Below is a small trained network, with its code and all its weights. Each question gives an input and a class and asks what happens when units are switched off, that is, made to give their printed mean instead of their output.

import numpy as np


def w(rows, s, z=0):
    codes = np.array(rows[::2]) - 128.0
    scale = np.full(codes.shape[1], s)
    scale[-1] = z or s
    return codes * scale


def f(y):
    return y / 2 * (1 + np.tanh(0.7978845608 * (y + 0.044715 * y**3)))


def log_softmax(a):
    a = a - a.max(-1, keepdims=True)
    return a - np.log(np.exp(a).sum(-1, keepdims=True))


def net(x, mask):
    res = np.array(x, float).reshape(1, 5) / 4 @ E
    y = f(res @ A[0][:, :-1].T + A[0][:, -1])
    res = res + np.where(mask, y, B[0][:, -1]) @ B[0][:, :-1]
    return log_softmax(res[-1] @ U[:, :-1].T + U[:, -1])


A, B = {}, {}
E = w([
[186,155,217,82,2,154,107,186,182,156,200,207],'x0',
[124,133,139,134,135,114,107,147,116,141,121,120],'x1',
[105,203,107,183,149,92,172,44,170,213,78,125],'x2',
[124,153,102,132,123,119,107,160,116,136,126,116],'x3',
[209,96,150,74,133,86,151,155,150,138,155,5],'x4',
],0.012)
A[0] = w([
[88,101,126,79,202,88,145,139,99,75,140,86,241],'neuron 0',
[98,26,105,89,171,176,98,215,41,29,151,175,129],'neuron 1',
[112,75,112,101,202,132,144,157,63,82,107,55,2],'neuron 2',
[158,91,137,94,130,103,138,170,148,63,170,81,70],'neuron 3',
[192,104,130,88,146,54,179,121,167,168,152,2,113],'neuron 4',
[208,62,166,67,81,120,88,184,116,92,179,74,84],'neuron 5',
],0.0087,0.0069)
B[0] = w([
[48,227,111,186,112,126,156,101,152,222,156,134,232],'neuron 0',
[146,193,186,104,43,209,156,218,169,145,94,171,249],'neuron 1',
[223,87,140,56,79,111,107,215,122,139,137,151,200],'neuron 2',
[81,125,66,150,166,98,142,71,49,28,156,20,178],'neuron 3',
[204,111,178,95,52,254,123,192,126,170,111,133,236],'neuron 4',
[107,110,113,162,237,42,89,79,107,34,120,49,227],'neuron 5',
],0.0089,0.015)
U = w([
[108,207,147,140,82,188,152,144,153,163,112,136,128],'0',
[191,121,165,19,75,136,99,189,139,102,161,160,243],'1',
[42,73,19,206,254,33,153,23,72,83,52,48,3],'2',
],0.0096,0.0044)

Each question gives the input, the list of numbers given to net, and the class t.
The units are the neurons (one row each of A and B). Each row of codes is followed by its name. A weight is (code - 128) times the scale printed after its matrix; where a second scale follows, it is the last column's (A, B and U).
mask holds one flag per neuron, in row order. A switched-off neuron (its flag False) gives its mean, the last column of its row in B, instead of its output. The means were averaged over made-up inputs and are rounded, as every weight is.
A unit's drop is (log p(t) with every unit on - log p(t) with that unit switched off) / (log p(t) with every unit on - log p(t) with every unit switched off).
The circuit of an input: a set's keep is (log p(t) with only the set's units on - log p(t) with every unit switched off) / (log p(t) with every unit on - log p(t) with every unit switched off). Starting from all 6 units, units are removed one at a time, each time the one whose removal leaves the highest keep (on an exact tie, the one counted first), for as long as the keep stays at least 0.8.
units of the circuit, in order: the units of the circuit, biggest drop first
k most important neurons: the k neurons with the biggest drops, biggest first
drop of u: that unit's drop, to one decimal
input [2,-6,-3,-4,4], class 2: units of the circuit, in order	neuron 5; neuron 3
input [-2,3,-6,-3,-3], class 0: units of the circuit, in order	neuron 0; neuron 1
input [-3,4,-8,-1,-2], class 0: units of the circuit, in order	neuron 0
input [2,-8,0,-8,4], class 2: units of the circuit, in order	neuron 1; neuron 5
input [1,-5,5,-7,5], class 1: 2 most important neurons	neuron 0; neuron 4
input [-1,-2,-7,-2,-2], class 0: units of the circuit, in order	neuron 1; neuron 0; neuron 4
input [8,4,-5,0,7], class 2: 2 most important neurons	neuron 5; neuron 3
input [1,2,3,7,2], class 1: 3 most important neurons	neuron 0; neuron 1; neuron 3
input [8,3,-5,6,5], class 2: drop of neuron 5	0.6
input [-1,-6,3,-1,-6], class 2: drop of neuron 4	0.6
input [-8,-2,-6,-6,-5], class 0: drop of neuron 0	0.8
input [6,-3,-1,7,8], class 2: drop of neuron 3	0.2
